Each row has a hidden stage along a path, written after it and counted from one end. A new block has a new path.
[ 30  -6   6 -14  12  -4  -4  -1  12   8 -22  -3   0  -6  -2  -7   2 -10
  -3   0 -14]	2
[ 20  -3  -1 -11   5  -3 -11   2  40   6 -28   1  12   7 -16  36 -11 -31
  -8  -1  28]	0
[ 32  -6   7 -19  13 -19 -16   1  26  11 -33   7  -6   2  -5   1  -1 -15
   1   4   2]	0
[ 20  -4   6  -2   9  13   1  -8  23 -16 -17   1  -8  11   0   1 -31  -8
  -6   7   0]	1
[ 14   4   4  -7  11  16  -3   1  12  12 -27  10  -5  12  -9  -4 -22 -13
  -4   4   1]	2
[ 50 -33  24 -29   1 -13 -21   6  28  12 -54  16   1  10 -13  -5  -9 -35
 -25  12 -17]	2
[ 25 -11  14 -11   2  -5   3   5  12   4 -15   3  -5   3  32  16 -14 -19
 -15  -5 -11]	2
[  7  -3   2  -8   1   3  -5   5  -1   0 -17   6   5   4  -1   5  -2  -6
   6  -1  -6]	0
[ 40 -30  26 -13   6  22  -5 -14  13   9 -32  13 -11  14  -6   3 -21 -26
 -15   1 -18]	2
[ 23 -24  13  -5   6   8 -12   2  19  21 -23  13  -6  10  -4   4  -7 -11
  13   3  -8]	0
[ 22   3  12  -3   7   9  -1  -4  24   1 -16  -2  -5   2  -6   2 -14   4
  -4   1   4]	1
[ 22  -7   9  -8   7   8   1  -8  30   5 -28  12  -7  16   3  -4  -8  -5
  -5   3  13]	2
[ 18  -4   7  -2  14   1 -15   9  18   3 -23   4  -6  -4   1   9  -6  -8
  -1  -3   5]	0
[ 30 -14   5  -6   9  14  -4  -6  12  12 -35  -1 -26   8  -1  -5 -17 -11
  -3  -4  -7]	1
[ 35  -6  13  -6  12   7  12 -21  21   9 -39   6 -20   3 -15   5  -8  -7
   1   5  -6]	1
[ -1   9   0   2 -10   6  15   9   8   2  -2 -13 -10   2   8   9   4  -6
 -18  -1  12]	2
[ -2   0  -3  15   5  -6  -7 -10 -12   5  -4  -1  -4  -1  -8   3  12  -1
   1   2   0]	0
[ 18 -10   6 -11   1   0   1  -2  -1   3 -21   7  -6   3  -7  -4   5  -7
  -8   2  -2]	2
[ 15  -6   0 -12   8  -8 -16   0  29  -3 -22 -19  -3  -3 -10   3  -9  -7
 -11   4   6]	0
[ 11  -7   3  -2   7   4  -7   1  14  -1 -13   3  -5  -9  -3   7 -10  -4
   0   0  13]	0
[ 15  -5   5  -5   8   4  -6  -7  18  10 -26   5  -5   4  -2   5 -22  -9
 -12  -3  13]	1
[  7  13  -5 -10 -12  -4   3   5  26  -8 -14   0   7  -4 -12   2  -9  -5
  -5  -2  12]	0
[-20  13   1   7  15   1  17  -4  17  -1  -5   3  -6  -7  -5  11  -9   4
  -7   0  27]	0
[  9 -13   4  -1  -8   6   5  -5  -1  13 -16  10 -10   9  -4   2  -8  -8
  -8   0   1]	2
[  6  16  -1 -12   8   3   3  -9  27  -5 -17  -7  -1  -8 -15   9 -14  -7
 -22   4  33]	2
[ 23  -4  12 -13  14 -11  -5  -2  26   2 -31   8 -10   6 -15   8 -16 -14
  -3   9   7]	2
[ 11  -3   3 -14  17  -2   8   1  24  -3 -19  -2   0   0  -6  -2  -1 -17
 -17   5  11]	1
[ 26   2   0  -9   0   4  -1  -3   9  -2 -26  -3  -4   0  -4  -5   5  -7
  -1   0 -11]	1
[ 20 -27  32   1   2  14   1  -1  11  18 -16   8 -16   7  -5  12 -25 -18
 -15  -5   2]	2
[ 17  -1   5   5  10  12   3  -7  14  19 -24   0  -7   9  -8   6 -15  -3
   3   3   3]	1

Each row has a hidden stage along a path, written after it and counted from one end. A new block has a new path.
[  7  -3  -2 -19   3   1 -12  17   1  -1  -3   7  -4  -3 -18   4   2   4
 -10   9  -4]	2
[ -2  -6  -9 -13   2   2 -16   5   8   1 -29  -3 -10  -4 -15 -12  -1   2
 -12   5  -5]	1
[  4  -1  -8 -16  -2   5  -6  14   1   4 -10  12   2   1 -24  -5   6   2
  -8   8  -8]	1
[  8   1  -1 -14   6  -1 -10  22   6  -2  -4   8 -18  -1 -15  -4   9 -10
  -6   8  -1]	1
[ 15   0   0 -15   5  -2  -4  21   5  -1  -2  10 -11  -1 -21 -12  14  -8
 -23  10   1]	1
[ -1   1  -1 -20  -2  13 -11   8 -24   0  -1   5   6 -10 -19  16   0  15
  -6   2  -2]	3
[ -3   2  -1 -12  -1   8  -5  18 -18   2 -10  14  15  -4 -24  10   3  11
 -10   6 -10]	3
[ 13   0   1 -16   2   1 -12  25  -8   0  -5  16  -7  -4 -19  -4  19  24
 -17  14  -8]	1
[ -4   1 -12  -9   2   8  -2   5 -22  -2 -12   6  24   0 -12  13   0   8
  -4   6  -4]	3
[  6   0  -8 -10  -2   6  -6  13  13   3  -6   6 -11 -10 -13 -16   0   5
  -7  15  -5]	1
[ 13   2  -3 -15   0   4 -13  10  -7   3  -8  14   7  -3 -14   5  -2   4
  -7   8  -1]	2
[  1  -1  -4 -17  -4  17  -7  15 -12   1 -14  11   9 -12 -33   5   3  10
  -9  12  -4]	3
[ -7   1  -3 -12   1   9  -9   1 -13   1  -8   1  14  -4 -18   7  -6  23
  -3  -1  -7]	3
[-13  -1  -8  -7  -3   7  -3   0 -12  -2   0   6   0  -6 -18   2 -26   8
  10   4   1]	3
[  1   1  -2 -15  -3   3 -14   8   1  -3  -8   4  -5  -3 -17   3   8   4
 -20   7  -6]	2
[  6   8   0 -29  -3   5  -9  14  -5   3  -9   1 -10 -11 -18   1   1   5
 -14  15  -6]	2
[ -1   7   0  -7  -2   6 -11   8   9   1  -6   3 -14  -3 -10  -3   3   0
  -8   0  -5]	1
[ -4   1  -5  -6  -9  10  -7   5  -7   5   1   2   7  -4 -22   1  -3  16
  -2  10  -1]	3
[  1   1  -1 -17  -2   8  -3   5 -17  -1  -3   4  -5   3  -5   4  -8   5
  -7   1   2]	3
[ 11   2  -3 -15   3   2 -11  19   8  -1  -2   4 -19  -8 -30 -15  10 -12
  -6  11  -6]	1
[  0  11   1 -12   1  -1 -11  20  -3  -4   1  10 -15   0 -15 -13  10  -5
  -8  10  -3]	1
[ 12   3  -4 -14   7  15  -3  17   3  -2   5  10  -1 -10 -22 -17  -1  -9
  -3   9  -5]	1
[ -3 -16  -4 -16   0   0 -17  10  -6  -1  -9   7   3  -2 -19   5  -4  11
  -9   4  -6]	2
[  0   0  -4 -10  -2  17   0   4 -18   5  -8   3   3 -11 -18   3   0   6
  -7   2  -2]	3
[ -6  -1   4  -9   4  10  -5   5 -12  -1  -7  -2   9  -1  -5  15  -6   8
  -3  -1   0]	3
[ -2  -4  -4 -11   0   5  -8   2  15   6  -6   3   1  -4 -18 -12   3   5
  -4  13  -9]	1
[  2   0  -7 -18   1   8 -10   6 -24 -13  -9   8   6   2 -19   6  -5  -8
  -6   2  -8]	3
[  2   3  -4 -12   8   0  -8  16   5  -2  -9   6 -10   3 -21  -8  -1  -7
 -12   9  -2]	1
[  8  -2  -4 -16   1   8 -16  23  -8  -3  -5   8 -15   4 -18   5   9   5
  -9   7  -2]	2
[  8  -1  -1 -16  -2   5 -12  17 -11  -6  -5   7 -10  -6 -31   7   6   5
 -13   5  -3]	2
[  8  -1   0 -13  -5   5 -11   8   1   2  -6  -4  -7  -5 -20  -9   6  -2
 -16   8 -13]	1
[  7   3  -4 -19  -4   0 -17  19   4  -4  -3  10   0  -2 -28   1   9   3
 -11   0  -4]	1
[ -3  -3 -11  -8  -5  26  -9   0 -13  -5  -5   0  12   1  -8   7 -10  11
  -3  -1   0]	3
[ 22  -1   3 -13   3   1 -13  29   6  -7  -2  11 -16  -8 -31  -6  11 -10
 -15   9  -6]	1
[-12   0  -6 -13  -3   8 -11   7 -14  -4 -11   4  14  -3 -22  15  -8   5
  -4  13  -3]	3
[  2  -3  -3 -14   3   9 -16   5 -15   0  -8   1   1   2 -16   7   4   2
  -8   2  -4]	2
[  3   1  -7 -17   0  10  -9  19   3 -13  -8  11 -13  -9 -27  -8   9   1
 -11  10  -6]	1
[ -5   3  -4 -15   0   7 -11   8 -13   5  -7   6   8  -6 -20   8   2   9
  -5   4  -1]	3
[  5   1  -9 -12   5  -5 -19  -2   7  -4   4   6 -27   9   8  -8  -8   6
   1  -6   1]	2
[ 10  -1  -4 -14   4   1 -12  12   2  -1   1   5 -13   2 -21 -19   5  -2
  -6   7  -1]	1
[  0   3  -2 -15  -2   3  -5  11 -15  -3  -4   7 -25  -2 -22  10  -3   8
  -9   1  -4]	3
[  4  -2  -3 -13  -2   3 -13  17   5  -3  -8  13  -6  -5 -22  -9   6  -2
  -8   8  -8]	1
[ -2   0 -10  -1   0  11  -4  11 -13   1  -6   9  19 -11 -22   9   4  10
  -2   8 -10]	3

Each row has a hidden stage along a path, written after it and counted from one end. A new block has a new path.
[ 7 -8  4 -3  2  4 -6  4  4  5 -3 -2 -8  1  7 -3  2  9 -3  4 -2]	2
[  9  -4  -8   5   0   0  -4  30   1  -1  -2  -1 -12  -1  -2  -2  -2   5
   3  -8   1]	3
[ 9 -7 -4  2  3  5 -5 10  7  1 -4 -1 -3 -2 12 -7  1  6 -6  0  0]	1
[ 9 -5  8  8  1  1 -6 16  8  0 -5 -2 -6  0  3  0 -2  7  9  1 -4]	2
[ 13  -5 -10   0   3  -1  -9  25  -2   4  -6  -3 -10  -3   9  -7   2  11
  -8   3   3]	1
[  5 -10  -3   2   1   6  -4 -13  11   3  -6  -2  -2   2  14  -8   1   5
  -8   2   1]	0
[  7  -4   1   1   2   2  -7  14   1   2  -2  -1 -10   1   1  -1  -1   3
   1   2   0]	3
[ 10  -6 -14  -4   3   5  -9   9   0   4 -13  -3  -8   1  16  -9   2   9
  -9   3   1]	0
[ 7 -4 -2 -2 -1 -4 -8 25 -4  1 -3 -3 -9  1  3  1 -2  5  3  6 -2]	3
[  7  -8 -13  -5   3   6 -11  -7  -4   5  -8  -3 -10   3  20  -6   1   9
  -9   5  -1]	0
[  6  -8   4   2   0   6  -6   5   7   4 -10  -3  -3   4  11  -1   2  10
  -1   5  -2]	1
[  5 -12  -2   2   0   9  -9  25  12   6 -15   0  -6   8   4  -4  -1   1
  -2   2   5]	2
[  4  -9   2   0   1  10  -5   8  10  10 -13  -4  -5   6   6  -6   0   8
  -4   3   1]	1
[ 11 -10  -2  -7   2   5  -8  -3   0   7  -5   0  -8   3  13  -7   3  11
  -6   4  -2]	1
[ 5 -7  1  2  0  4 -1  5  4  2  8  0 -3 -2  0 -2  1  5  0  1 -2]	3
[  6  -7   9   7  -2  -2  -5 -10   9  -1  -7   0   3  -1  22   1   3   7
   1   0  -2]	1
[  8  -7  -1   6   1   5 -10  25   6   4  -8  -5  -5   1   5  -3  -2   7
   1   1   2]	2
[ 8 -6  5 -3  2  2 -8 -5  4  2 -8 -1 -3  0 17 -2  3  9 -2  1 -2]	1
[ 9 -6 -1  3  1  2 -3 12  4  6  2 -2 -6  0  8 -4  2  6 -1  1 -3]	2
[  9  -6   4  -3  -1   6  -7 -10   0   2 -10  -1  -3   0  22  -4   5  12
  -5   3  -9]	0
[  5  -8   2  -2   1   4  -8  13   7   5 -16   2 -10   5  10  -8   1   7
  -1   4  -2]	1
[10 -4 -7  7 -1 -2 -3 28  2  1  0 -4 -7 -9 -1 -3 -2  1  3  2  0]	3
[ 8 -5 -2  3  1  4 -8 22  4  2 -5 -1 -9  1  2 -4  0 10 -1  2 -1]	2
[  6  -8   5  -2   1   5  -6  19   5   4 -12  -1 -10   6   5  -3   0   9
   2   5  -4]	2
[  8 -11   4  -2   0   1  -7   3   1   3  -2   1  -6  -2  11  -1   3  12
   0   3  -2]	1
[  7  -9  -2   1   1   5  -7 -16   6   0  -8   0   3   2  23   0   6  11
   1   3  -7]	0
[  7  -4  -4   3   1   2 -12  33   7   0  -7  -4 -10   4   3   0  -2   5
   5   3  -2]	3
[  7  -8 -23  -4   6   6  -6 -16  -3   5   6  -2  -1  -4  19 -11   6   7
 -20   1   2]	0
[  0 -19  29   4  -2  23   0 -32  29  13 -13   1   2  14  10  -3   1   3
  -2   4  -1]	1
[ 10  -1 -12   8  -2  -5  -6  44   2   0   1  -1  -7  -3  -2  -3  -2   4
   7   4   1]	3
[  5 -11  -2  -6   2   8  -4 -38   3   6   3  -1  -1   2  19  -5   7   9
 -15   2  -1]	0
[  7  -7  -1  -5   1   4  -5 -14   2   2  -2  -3  -3  -2  24  -5   2   8
  -6   3  -1]	0
[  3  -7   3  -7   0   8  -6 -14   4   2 -14   0  -1   4  26  -4   6   8
  -2   4  -2]	0
[ 11  -5 -10  -3   4  -7  -7  10  -4  -1  -1  -3  -6  -3  15  -3   2   9
  -6   3  -2]	1

Each row has a hidden stage along a path, written after it and counted from one end. A new block has a new path.
[  2   2   0 -20   9   2   9  -9  -7 -10  -2   4  -9   2   7 -13   4  -7
  -9  -5   0]	2
[  0  -1   1 -15   8   2  -2  -4  -4  -9  -2   6  -2   2   5  -8   1  -4
  -7  -3  -1]	5
[  1   1   0 -16   9   2   6 -12  -5 -10  -3   3  -5   0   5 -12   2  -8
  -4  -5  -1]	4
[  1   1   2 -17   9   2   5  -4  -4  -7   2   4 -10   0   9 -13  -1  -7
  -7  -3  -2]	4
[  5  -2  -1  -2   0  -1   8 -12  -4  -4   3   2   0   3   0  -4   2  -3
   2  -2   0]	7
[  5  -2   0   4   1  -2   2 -11  -3  -4   1  -2   1   0  -2  -1  -1  -1
   3   3   0]	8
[ -2  -1   1 -19  10   0   9 -10  -7 -10  -1   2  -9   1   7 -13   7  -4
  -7  -5   1]	3
[  4   0  -2 -23   8   3   8  -7  -8  -8   2   4  -7   1   5  -9   7  -6
  -6  -5   0]	3
[  2   0   2 -13   7  -2  12 -21  -8  -7   3  -7  -4   1   0  -9  16  -4
  -2  -1   0]	0
[ 2 -2 -1  0 -1  0  0 -4 -2 -4  1 -3  3  0 -2  1  3  2  3  1  0]	8
[  7  -1  -3  -9  12   1   8 -13  -6 -13   1   4  -4   0  11 -13   3  -6
  -5  -4   0]	3
[ -1  -1  -2 -19   9   3   6  -5  -5  -7   0   4  -7  -1   8 -12   4  -8
 -10  -5  -1]	4
[  4  -2   1  -4   4  -5   5 -12  -7  -6   1   0   1   1  -1  -4   1   0
   2   0  -2]	8
[  1  -1   2 -15   8   2   9 -17  -8 -11   0   4  -6   2   6 -12   5  -7
  -4  -4   1]	1
[  1  -2  -2 -12   6  -2   7 -20  -6  -8   1   3  -6   0   4 -12   8  -7
  -4  -4   3]	1
[  2   4  -1 -16   5   0  11 -19  -8 -13   1   0  -6   1   5 -11   9  -8
  -6  -5   1]	1

Each row has a hidden stage along a path, written after it and counted from one end. A new block has a new path.
[-14 -11  -3  -2   6  -4  18   7  -4  -8  -2  -3  -1  21  -2   1  -4 -21
   3   2  -4]	5
[-16  -8  -9   1   4  -1 -16  10   0 -13   4 -12  -5  -1   2  -5  -3 -19
   1  22  -1]	2
[ -6  -9   0  -5  11  -7  17   8   3  -5  -1   2   1  11  -2   1  -5 -23
   0 -20   2]	5
[  0  -5   0  -4   8  -6  35   2   1   3  -7   3   7  19  -3   3   0 -16
  -1 -24   1]	5
[ -7  -7   2  -2   3  -1  20   0   7  -2  -5   5   3   9   0   2  -6 -15
   1  -9   4]	4
[-12  -3  -7   1   6  -3 -12   7  -1 -17   2  -9  -4   5   5  -4   4 -18
   0   8   4]	1
[-15 -15  -7  -1   7  -2 -17   7  10 -12   2   0  -5 -12   2   1  -2 -25
   2   7  -3]	1
[-18 -10  -2  -1   5  -8  -2   8   6 -15  -1   0  -6   4   0   1   7 -30
   3  -1  -2]	1
[ -6  -9  -5  -4   8  -2   9   7   5  -4  -2   1   0  10  -1   2  -4 -20
   0  -9  -6]	4
[ -9 -23  -2  -4   9  -2   0   5  11   0  -2  17  -2   5  -2   4 -14 -24
   3   3  -6]	4
[-13  -9  -5  -1   6  -5  11   6   1  -6  -7   3  -2   8  -2   0  -1 -22
   0  -8  -3]	3
[-18 -16   2   0   5  -8   6   6  -1 -14   0   9  -7  14   0   5  -3 -31
   1  -7  -3]	3
[-26 -17   1   1   3 -13   3   1  -4 -23   0   8  -6   4   1   4  10 -37
   0  -6   0]	1
[-11  -7  -2   5   9 -11   0   4   5 -18  -2   3  -5  -2 -10   2  11 -25
   0 -16   5]	1
[-19 -10  -8   1   2  -8  -1   6  -1 -14   1   0  -6   0   1   0   4 -26
   0   2   3]	2
